[100 = 0]
1: 94,56,80,90,114,132,139,98,95,119,141,137,49,107,87,92,107,81,95,92,78,99,85,129,93,95,110,112,89,86,96,69,105,102,111,107,101,123,88,76,92,75,111,97,114,76,103,53,166,81,106,103,110
2: 87,103,84,98,96,34,126,95,101,94,169,86,104,84,74,103,104,103,112,134,98,109,88,115,91,107,129,112,107,98,86,127,105,130,91,103,112,106,106,111,114,86,103,95,42,74,114,31,58,78,141,102,108
3: 84,112,90,80,105,105,93,103,107,100,96,132,178,105,112,91,81,48,107,70,103,107,99,110,102,95,98,83,109,92,103,84,69,111,85,100,112,82,109,101,102,96,124,120,91,80,86,58,175,110,90,89,101
4: 103,103,108,102,115,74,89,91,104,109,139,82,112,112,113,99,111,117,100,85,60,94,80,96,118,100,112,98,105,89,100,57,101,93,100,99,112,97,117,82,86,105,90,97,107,104,86,94,128,125,127,85,106
5: 100,153,86,95,113,95,84,47,94,90,55,76,144,116,77,94,124,66,86,100,132,78,94,87,106,107,57,115,114,95,105,131,112,129,106,99,112,94,100,98,92,95,90,113,137,84,127,186,87,112,82,110,86
6: 112,60,90,104,100,193,79,106,108,123,82,95,192,90,101,105,99,60,87,105,156,104,92,81,100,129,107,117,92,128,113,84,99,116,87,99,132,109,82,113,97,68,107,99,76,63,110,94,91,75,80,103,107
7: 99,45,83,117,102,164,99,96,79,92,64,104,94,112,86,108,128,101,100,87,83,102,87,103,104,91,112,106,92,123,103,65,117,118,124,94,115,104,121,99,86,81,90,77,127,99,124,89,103,107,107,107,88 : 1 4 6 3 5
8: 91,95,103,100,98,160,87,87,102,98,92,109,79,116,55,115,90,90,88,100,59,97,78,101,108,104,95,118,108,100,93,105,129,105,116,101,100,106,116,76,78,84,73,102,146,120,103,108,98,103,122,124,92 : 7 4 1 5 3
9: 78,96,79,105,108,125,135,88,91,99,0,101,0,116,63,94,134,197,73,105,72,130,94,121,87,96,85,123,109,81,166,81,94,139,98,92,96,79,97,56,107,82,128,81,94,93,107,50,86,75,110,102,95 : 7 8 1 4 2
10: 91,40,97,105,83,65,91,86,95,112,62,69,60,81,90,132,101,88,107,125,121,110,87,92,94,96,110,97,89,76,92,2,112,99,91,106,120,116,99,66,99,109,92,89,128,95,120,93,145,81,82,114,83 : 7 4 1 8 3
11: 107,110,62,99,116,65,97,13,83,86,120,95,88,119,88,121,115,35,87,99,148,96,107,105,98,98,84,108,112,81,97,117,128,113,114,82,106,89,108,92,61,95,82,89,160,108,108,165,130,120,96,101,96 : 5 8 4 7 10
12: 92,92,94,109,87,102,110,107,113,114,83,94,53,100,105,119,103,74,85,94,133,106,77,97,90,81,93,101,102,126,90,128,105,117,92,121,105,79,104,91,104,93,103,103,75,104,101,98,96,92,113,98,89 : 8 7 4 1 2
13: 87,127,114,88,103,74,109,75,65,114,83,165,31,115,96,101,119,151,114,45,69,96,115,122,97,94,88,90,112,108,100,24,78,111,116,76,90,95,91,97,99,109,108,82,83,122,92,86,72,102,51,98,68 : 4 7 12 9 1
14: 100,106,114,92,101,137,90,94,107,104,87,142,124,108,101,112,97,61,75,77,117,103,98,115,111,104,79,103,98,86,95,64,96,111,95,98,110,109,93,86,87,107,94,99,117,107,86,72,175,95,96,89,95 : 3 1 4 8 7
15: 114,96,90,98,89,87,97,97,71,86,85,132,29,139,104,95,110,153,113,57,68,124,82,119,101,106,106,112,120,117,104,64,91,128,101,96,100,96,83,95,118,72,114,71,71,116,104,87,95,101,56,100,84 : 13 7 12 4 9
16: 118,121,80,76,125,64,133,108,76,99,22,111,91,116,96,110,98,29,90,105,55,103,66,114,83,94,116,110,101,128,91,68,109,116,102,97,105,94,100,87,103,74,101,76,110,94,94,77,12,94,140,96,106 : 12 7 8 4 15
17: 99,130,75,115,88,100,134,98,110,97,128,112,143,85,78,99,113,126,79,110,122,95,117,115,89,109,81,112,94,107,121,150,107,116,105,91,117,105,91,106,106,62,98,89,73,99,109,97,120,98,105,107,93 : 12 2 14 4 3
18: 94,38,80,95,85,98,91,89,87,99,51,84,59,113,87,90,84,95,92,106,95,97,87,77,113,121,101,109,99,97,71,14,99,104,110,104,99,103,110,67,108,95,102,91,153,122,101,107,110,83,87,80,95 : 10 7 8 4 14
19: 118,107,82,104,115,117,133,119,72,87,99,94,106,107,92,120,113,80,104,96,87,84,89,77,87,94,79,119,108,116,122,88,101,79,97,128,98,91,103,88,98,90,106,106,111,92,108,110,77,88,80,100,82 : 12 7 8 4 17
20: 86,115,83,109,111,115,127,110,93,109,81,95,96,99,89,116,93,86,73,92,91,93,83,100,112,106,104,97,112,104,108,88,86,105,107,100,96,97,104,111,115,91,95,108,112,86,129,94,87,101,95,91,72 : 19 12 7 8 4
21: 96,102,93,122,99,111,114,72,90,111,0,102,151,108,100,107,91,69,86,99,76,109,88,136,95,82,107,133,98,108,98,40,99,97,94,97,118,92,100,91,109,87,89,99,117,103,73,103,42,114,116,106,105 : 16 20 7 19 8
22: 93,104,76,94,115,119,100,90,73,86,44,117,18,119,76,90,111,152,84,106,88,113,94,142,84,113,71,129,111,91,148,64,97,107,100,98,104,83,94,59,120,114,108,84,105,83,95,82,76,92,115,90,112 : 9 15 20 13 7
23: 93,102,94,91,106,153,121,119,95,108,46,105,63,129,114,122,106,140,73,101,87,80,94,127,102,93,91,131,93,105,133,74,125,119,117,114,81,101,100,70,102,107,116,111,105,91,101,81,126,101,117,108,85 : 22 20 7 8 19
24: 106,130,87,88,91,36,101,107,101,96,89,78,0,123,79,86,104,169,79,124,66,107,59,98,87,110,115,116,96,77,95,99,112,113,123,100,110,97,120,77,114,106,101,95,113,95,111,83,90,104,109,104,91 : 22 15 4 20 12
25: 97,132,95,59,109,81,101,117,71,90,0,136,0,121,106,94,153,128,114,61,50,116,69,115,83,84,94,111,100,62,95,85,105,83,119,94,80,105,83,96,99,137,118,84,84,103,108,0,59,75,74,85,101 : 22 13 15 9 24
26: 96,161,95,95,117,39,124,95,94,88,112,100,121,77,101,98,98,76,97,93,73,86,82,113,93,111,69,106,117,79,107,107,91,109,97,104,116,90,99,101,87,71,76,93,98,105,86,118,70,102,78,95,79 : 20 19 17 4 5
27: 93,79,59,78,123,173,99,82,87,105,61,95,178,104,66,119,118,27,79,93,99,113,93,116,105,139,98,113,109,116,114,75,134,130,98,109,114,118,96,86,99,64,109,82,87,93,141,91,86,80,103,94,75 : 6 7 20 19 14
28: 100,91,73,105,97,109,111,101,120,111,78,76,113,101,80,110,118,60,100,90,107,93,68,96,105,111,87,98,82,97,117,77,110,110,108,100,90,112,120,102,85,115,101,107,134,109,113,110,92,132,92,94,105 : 20 19 7 8 12
29: 101,142,82,94,109,88,106,99,89,109,96,105,94,99,87,106,97,65,97,100,116,94,92,128,95,99,119,94,108,75,110,114,90,123,123,92,94,111,95,74,76,103,108,98,111,96,80,42,200,105,120,98,92 : 14 3 1 4 20
30: 96,67,77,106,108,117,132,108,93,93,50,98,121,113,78,95,94,94,117,102,123,102,95,95,105,108,70,99,87,80,85,74,111,114,102,77,97,111,95,98,116,75,107,86,120,97,106,91,69,89,55,102,109 : 28 20 19 7 18
31: 84,139,71,105,90,82,118,84,108,92,127,83,155,98,82,89,124,69,108,138,118,97,105,100,94,121,83,108,96,102,109,122,113,101,103,99,114,98,98,78,97,89,94,93,113,95,125,81,90,97,90,101,105 : 17 26 28 19 20
32: 104,93,110,102,89,45,106,94,97,92,127,85,96,104,102,129,91,173,100,93,104,102,89,133,98,102,102,98,101,111,89,60,100,108,111,84,117,84,105,100,111,75,123,86,81,89,81,86,127,90,68,128,103 : 4 15 17 20 24
33: 89,73,92,88,105,58,112,82,103,101,54,99,137,118,67,91,126,36,81,94,124,99,86,102,105,97,109,116,114,114,107,123,97,106,107,95,106,104,125,96,111,79,109,75,46,95,79,75,107,88,146,79,99 : 12 20 31 28 17
34: 115,150,82,86,95,83,104,132,100,116,75,117,98,107,58,98,119,59,77,98,100,120,88,111,95,103,110,98,107,82,100,83,66,116,107,92,107,80,111,78,93,103,85,101,115,83,90,28,200,105,102,113,99 : 29 14 3 20 1
35: 100,102,73,89,99,77,110,110,91,90,71,93,77,117,83,106,121,43,94,110,85,109,93,94,94,112,107,106,92,95,90,119,87,101,95,102,99,119,136,81,105,92,90,88,118,89,104,87,83,108,123,104,86 : 20 28 12 19 33
36: 106,105,89,91,96,0,154,93,103,88,6,70,93,98,89,113,100,0,78,91,44,106,51,139,86,99,153,100,107,133,69,35,53,107,84,102,112,99,93,117,106,98,62,99,56,80,92,81,0,85,169,122,96 : 16 21 35 33 20
37: 107,76,63,80,115,68,111,100,90,114,76,66,30,85,72,119,128,9,87,120,112,102,69,119,99,136,111,98,94,102,86,94,102,146,112,89,106,114,118,88,96,80,93,102,102,86,112,60,91,99,112,125,110 : 35 12 28 20 16
38: 95,88,111,110,92,104,106,71,75,121,69,131,96,113,99,84,131,52,97,96,106,101,109,91,98,95,95,116,121,82,84,114,129,121,95,87,119,100,111,86,102,87,101,77,100,111,128,74,110,91,94,105,72 : 35 12 20 7 14
39: 120,52,105,98,104,174,93,119,83,105,59,122,44,114,109,80,89,91,105,105,82,95,75,90,105,100,94,100,93,121,100,72,93,96,104,110,89,118,94,77,126,79,94,108,109,98,106,95,106,92,97,128,96 : 7 23 8 18 20
40: 105,84,106,97,108,84,113,115,95,90,72,78,149,102,90,94,103,150,100,107,99,113,95,84,108,115,113,91,113,85,118,39,101,94,101,127,102,94,111,108,116,112,78,104,149,120,110,122,110,116,59,118,91 : 28 20 30 4 19
41: 93,118,82,81,100,113,116,108,87,85,35,101,88,115,94,100,90,80,112,75,89,102,105,136,104,91,117,113,90,124,109,90,98,81,118,116,97,85,128,98,105,72,99,76,102,97,98,65,51,104,129,92,90 : 35 20 16 21 19
42: 96,72,81,101,89,79,112,76,85,108,178,58,200,111,56,103,109,162,91,152,113,87,115,97,82,117,85,104,93,118,150,67,98,115,94,89,108,97,107,73,124,75,88,120,122,106,104,200,118,105,132,95,105 : 17 40 31 4 32
43: 111,94,131,121,89,48,88,88,125,113,123,67,80,89,131,99,93,107,99,113,96,92,89,81,114,88,118,95,103,105,112,120,89,92,114,86,79,123,86,120,108,137,118,119,73,113,74,98,108,92,119,106,113 : 4 12 32 20 28
44: 94,45,88,83,115,195,67,109,107,97,63,95,71,117,87,108,118,33,109,116,90,101,108,80,96,111,100,114,88,120,89,90,141,108,106,115,96,107,110,74,108,134,100,102,145,74,115,109,140,125,119,110,91 : 7 39 8 28 35
45: 105,95,80,110,118,115,102,107,89,98,95,133,133,126,79,117,126,114,105,95,103,106,75,121,88,124,119,84,99,121,120,59,102,92,126,109,112,123,114,110,113,108,99,77,89,79,108,62,83,88,82,97,90 : 20 7 19 30 28
46: 99,103,97,103,98,115,131,103,110,90,96,100,110,107,70,86,107,77,89,104,83,103,90,81,104,92,80,117,113,120,122,86,104,98,91,91,76,96,115,101,90,80,94,84,105,83,102,92,85,91,81,108,98 : 19 20 28 30 35
47: 85,94,89,75,100,103,92,115,106,99,90,122,86,105,79,116,86,145,90,95,107,90,97,105,104,118,95,87,87,117,105,38,109,108,109,112,88,83,109,96,103,83,125,95,104,90,101,97,117,111,75,108,91 : 32 20 45 23 46
48: 114,60,77,104,95,96,89,65,98,95,44,104,93,102,81,99,110,11,89,84,101,96,88,124,80,94,106,95,104,98,88,26,78,102,98,109,97,109,117,115,97,96,53,101,84,103,100,140,78,112,95,87,73 : 28 21 35 20 18
49: 98,0,85,83,90,200,72,126,104,100,0,103,44,124,73,116,121,18,97,79,136,109,75,105,94,115,110,114,109,124,111,106,150,61,91,85,92,107,116,86,99,112,88,81,139,83,126,84,130,112,147,69,98 : 44 7 39 8 28
50: 93,55,78,83,111,104,113,99,103,113,40,86,31,130,98,118,114,0,95,108,109,115,96,124,105,90,95,90,115,107,89,28,107,111,96,98,107,96,93,101,84,92,83,84,121,116,87,117,118,89,108,119,98 : 48 37 18 10 35
51: 86,149,72,111,98,45,130,102,85,80,95,117,81,124,74,109,108,122,112,106,97,102,107,110,86,87,112,122,109,73,99,109,58,120,109,104,115,67,116,86,84,103,91,112,123,91,115,60,166,93,129,106,86 : 29 34 35 20 4
52: 105,97,76,101,99,98,92,89,122,89,136,81,134,108,87,118,107,96,72,115,117,108,90,75,96,101,97,117,95,101,75,103,105,94,104,99,113,106,87,98,91,89,95,103,101,90,108,75,138,108,99,110,124 : 31 17 4 46 28
53: 102,88,79,104,106,127,76,109,111,99,63,81,125,110,92,106,107,150,85,90,109,131,88,124,111,97,95,98,90,83,120,47,112,115,99,109,99,102,87,98,94,69,96,84,117,101,122,103,109,90,94,126,91 : 47 40 7 30 20
54: 96,78,103,98,105,149,95,94,85,67,92,116,68,96,84,97,121,76,97,93,100,90,90,93,104,104,90,107,106,93,99,58,118,99,108,118,111,107,97,89,119,105,82,97,129,119,123,80,130,102,110,113,80 : 7 39 8 14 20
55: 97,72,116,117,74,129,72,98,82,83,78,101,31,125,111,95,79,185,105,76,125,98,110,133,108,101,89,85,108,112,73,7,93,110,79,98,101,115,101,92,100,87,115,93,26,97,108,80,140,105,48,102,84 : 15 47 32 13 53
56: 87,149,92,76,82,141,110,108,103,84,10,121,0,99,72,104,141,167,100,77,67,108,73,101,97,102,94,99,100,86,136,57,102,115,121,84,87,80,111,88,90,125,125,98,77,92,138,14,94,84,81,119,114 : 25 9 22 23 15
57: 107,140,85,87,141,59,132,96,85,83,85,162,34,120,107,109,114,60,113,78,64,90,84,119,98,121,121,80,137,126,66,114,119,100,113,115,80,71,101,98,107,68,104,82,125,107,94,32,33,81,136,108,83 : 16 41 35 20 12
58: 93,74,103,96,95,73,104,84,107,108,112,93,134,108,114,110,78,77,83,117,110,101,88,138,98,90,76,104,116,86,85,115,70,121,116,89,96,109,108,96,83,97,99,103,88,103,125,94,96,99,110,115,104 : 52 20 31 12 46
59: 96,80,109,109,100,91,108,85,99,85,117,92,109,127,111,135,102,87,107,108,90,97,96,103,73,111,87,85,82,116,124,105,113,111,97,116,97,111,105,111,89,110,92,110,88,110,98,130,42,109,86,98,105 : 19 28 46 58 20
60: 122,107,86,91,93,70,95,74,101,107,151,105,99,108,91,109,115,64,95,123,118,111,120,125,122,93,74,94,91,115,114,94,130,106,88,101,130,85,95,86,115,96,84,111,117,80,117,97,133,118,124,101,101 : 52 31 4 58 17
61: 95,127,82,96,106,119,84,87,93,119,130,108,120,116,71,102,123,155,86,103,68,87,104,100,103,145,83,113,98,101,108,69,111,118,96,96,100,121,105,62,96,98,86,88,99,103,97,87,132,104,107,135,102 : 4 47 52 53 8
62: 99,104,61,98,108,120,116,141,89,104,88,106,43,122,73,121,103,21,102,100,113,90,94,79,101,119,89,110,113,107,99,157,124,104,131,98,119,104,99,70,114,72,94,101,102,82,122,72,79,64,118,97,96 : 35 12 37 20 19
63: 105,76,70,80,97,109,110,148,86,95,73,108,89,120,95,81,122,0,120,93,130,115,90,83,104,116,76,91,85,93,96,110,106,107,111,101,91,111,104,88,101,89,113,93,120,75,111,72,69,86,72,97,102 : 35 62 30 28 46
64: 105,130,97,102,111,104,114,93,95,105,91,86,151,97,62,105,111,125,100,104,116,80,84,98,79,105,64,100,88,131,123,126,105,116,82,99,100,105,84,99,78,115,116,116,84,101,117,118,65,104,95,98,112 : 59 17 31 19 46
65: 105,114,85,97,106,103,100,76,107,116,166,115,95,80,100,103,115,77,95,87,54,101,91,88,106,98,89,90,82,107,116,119,101,104,111,106,101,93,118,91,88,105,81,86,109,98,81,104,138,101,139,101,98 : 4 60 52 61 46
66: 93,91,88,97,108,90,110,120,102,90,67,124,26,121,105,102,132,132,114,87,83,106,56,136,93,122,103,107,115,102,101,100,93,109,95,93,93,106,84,91,108,85,92,76,79,84,106,89,78,88,97,92,93 : 15 22 12 20 24
67: 92,107,108,108,121,41,109,105,100,96,139,89,93,114,112,116,88,121,97,108,101,106,117,108,95,94,79,119,100,82,94,118,88,84,114,80,86,96,106,103,111,105,107,84,98,100,87,83,120,114,78,123,114 : 32 58 52 43 4
68: 106,118,78,113,117,118,127,77,101,79,40,103,75,122,86,108,97,45,110,92,83,103,100,88,99,93,103,114,103,54,82,96,90,95,122,70,101,98,105,101,86,62,76,79,156,102,80,142,145,132,97,107,71 : 35 8 28 20 11
69: 105,158,84,104,84,137,115,114,105,114,42,117,0,75,101,85,120,107,106,84,78,109,77,93,99,100,77,97,91,73,119,106,114,105,106,101,121,108,101,88,109,95,110,106,79,96,107,0,119,64,106,106,100 : 56 25 66 23 22
70: 108,91,62,113,117,75,124,76,83,135,77,144,200,134,82,105,89,17,66,102,131,113,98,148,95,101,66,114,97,76,107,109,86,121,110,88,135,103,122,70,109,107,102,100,87,98,100,39,200,92,86,90,84 : 3 14 29 34 33
71: 111,87,76,113,96,38,83,85,123,102,87,67,95,101,90,123,82,85,94,114,122,89,89,135,119,104,76,115,91,64,95,29,97,95,99,98,91,90,106,71,69,65,97,90,132,112,130,123,151,81,46,100,126 : 10 18 53 28 47
72: 100,125,83,103,95,102,98,109,89,125,74,88,23,115,97,82,122,131,81,119,56,126,96,109,93,92,94,107,120,107,117,104,128,121,138,94,106,90,82,75,123,79,89,78,113,101,122,137,0,100,104,107,95 : 66 24 22 20 15
73: 98,141,85,111,81,144,104,90,93,121,151,96,117,100,91,116,71,114,107,96,135,119,89,101,98,107,70,108,106,121,137,79,119,131,92,79,114,116,107,91,84,84,94,77,87,91,118,96,153,81,96,93,79 : 17 61 52 14 46
74: 100,108,97,99,131,118,96,69,78,112,174,109,132,98,94,120,107,131,78,104,111,109,96,115,92,119,97,103,118,117,126,53,97,93,102,87,115,101,93,89,100,74,84,103,106,115,124,105,103,95,102,98,93 : 61 73 4 52 45
75: 90,105,81,85,105,141,110,108,109,107,124,102,139,96,93,101,88,57,91,112,121,100,80,89,89,104,79,93,89,106,94,105,103,102,119,103,111,94,101,92,106,69,93,81,112,85,108,51,120,102,86,105,102 : 52 31 46 20 14
76: 97,148,68,111,85,195,114,96,81,110,104,133,200,113,67,123,95,200,72,108,106,97,109,83,112,123,70,114,124,100,126,124,113,124,114,90,109,91,118,84,100,104,112,79,113,100,105,92,137,98,82,97,89 : 61 17 73 64 74
77: 90,90,98,98,116,98,69,107,82,130,79,63,99,114,101,124,115,85,94,98,96,84,84,112,90,114,98,104,91,102,131,89,81,95,97,98,95,83,106,103,91,81,103,88,103,99,93,113,110,70,98,98,96 : 20 19 28 46 12
78: 98,61,99,102,101,105,106,89,104,98,128,60,118,103,93,97,130,99,98,111,95,109,107,91,104,101,86,100,107,131,117,90,123,103,108,113,107,98,102,114,83,85,104,73,88,82,97,128,10,89,96,123,91 : 59 46 19 64 77
79: 91,95,81,80,108,109,93,107,80,94,92,114,96,103,95,103,101,105,94,112,95,110,89,102,115,90,82,105,106,90,122,115,106,100,112,104,99,99,97,103,125,91,95,93,108,99,107,109,87,108,92,104,92 : 20 46 19 77 35
80: 94,82,67,87,97,108,109,99,101,105,66,98,108,99,85,101,112,65,85,114,116,113,95,101,94,118,102,132,114,111,93,109,122,134,104,86,110,75,117,79,109,100,93,86,134,96,111,120,50,81,118,107,83 : 35 79 20 46 28
81: 105,90,89,80,80,166,94,109,82,91,99,74,87,109,96,78,100,114,75,108,80,86,102,72,95,114,108,107,104,114,71,86,126,145,91,127,86,108,110,85,100,90,80,105,166,106,92,104,102,66,109,111,92 : 8 54 7 39 80
82: 99,147,85,82,108,54,124,94,90,100,106,114,100,114,75,88,97,89,100,105,88,105,107,113,101,99,99,102,100,81,110,89,97,105,97,76,114,86,117,70,109,120,97,89,135,97,109,69,181,119,110,111,64 : 51 29 34 60 4
83: 87,119,69,106,99,83,94,92,87,109,101,97,77,111,92,104,117,87,94,96,97,85,108,106,105,101,68,116,86,87,81,81,107,123,126,101,101,98,92,78,101,100,97,128,117,97,102,111,111,89,91,92,102 : 79 20 28 77 19
84: 83,74,79,109,96,95,111,144,93,95,44,78,124,114,85,88,76,48,80,89,125,89,97,97,116,105,92,112,115,93,106,66,111,106,101,93,112,101,120,73,106,77,121,85,165,81,133,81,87,108,81,119,90 : 30 28 20 80 63
85: 101,125,78,95,103,135,110,81,98,112,86,91,19,93,78,109,115,124,78,127,103,109,82,108,105,111,89,114,94,58,134,116,118,106,122,93,124,76,95,95,102,73,110,72,88,110,108,44,83,82,98,99,111 : 69 22 79 66 12
86: 106,131,106,126,94,48,92,102,84,99,111,100,71,89,88,97,93,142,92,86,87,70,102,105,93,109,69,105,121,107,59,64,92,105,96,99,115,91,107,85,79,97,108,113,86,93,96,84,116,93,94,111,105 : 32 83 67 4 47
87: 101,113,104,89,97,104,92,129,106,95,130,110,60,90,89,97,82,135,94,125,87,101,99,109,97,113,90,97,89,124,77,82,96,106,94,87,107,101,99,81,101,80,113,107,187,95,120,108,131,115,50,100,115 : 47 83 79 86 81
88: 122,107,96,62,109,79,126,102,91,93,48,78,119,78,96,119,112,64,92,118,69,127,82,123,84,94,118,90,91,121,106,62,73,95,101,93,99,120,110,103,92,75,100,107,95,105,108,90,44,94,139,101,106 : 16 41 35 21 20
89: 93,143,82,98,115,79,126,96,93,103,89,125,100,117,78,114,89,43,113,106,101,111,103,102,97,109,86,114,117,94,97,75,96,98,107,92,116,103,93,98,87,105,100,97,113,97,98,62,189,103,102,109,87 : 82 29 34 14 51
90: 105,142,75,104,125,78,137,111,79,133,93,119,120,111,68,120,86,81,88,85,125,116,77,139,79,124,63,114,117,54,89,112,96,118,113,101,101,90,106,63,99,88,105,105,119,85,115,34,200,111,138,89,104 : 29 89 34 82 51
91: 101,92,85,98,115,123,115,115,86,107,89,89,111,104,87,96,91,92,104,120,117,130,91,102,95,108,89,89,96,90,85,113,97,124,104,124,111,104,109,79,105,83,96,81,121,79,111,83,107,88,97,75,101 : 75 79 20 30 35
92: 102,100,87,91,91,132,91,94,99,84,118,106,103,99,91,105,113,125,109,101,92,113,87,61,98,105,95,105,104,135,103,66,125,117,90,114,115,98,88,103,106,65,96,102,107,107,116,140,0,92,61,107,98 : 78 59 19 79 46
93: 90,119,81,101,100,111,90,103,90,94,67,78,26,75,76,100,109,162,115,116,86,112,68,116,91,110,125,116,107,62,97,110,98,107,129,98,88,96,85,101,100,107,86,89,116,80,121,97,121,105,129,96,92 : 24 66 85 79 22
94: 107,155,69,82,88,71,111,130,119,110,102,93,93,109,94,91,84,98,81,107,81,97,67,121,92,99,116,111,94,65,84,109,85,96,100,107,105,104,82,78,100,96,94,89,103,84,106,46,200,116,114,106,111 : 29 34 82 89 90
95: 109,63,74,90,102,101,98,98,83,96,57,114,75,97,91,103,125,105,88,128,108,82,77,103,91,85,107,115,103,121,98,71,115,104,112,89,107,101,107,90,97,66,102,81,117,91,116,113,127,110,106,88,87 : 7 79 54 47 20
96: 108,85,105,110,98,91,119,115,108,101,95,84,123,91,110,101,90,70,99,103,98,104,76,102,102,119,96,89,112,86,90,77,101,116,108,82,94,98,98,105,97,110,103,101,115,93,113,92,102,98,104,106,100 : 20 28 58 91 46
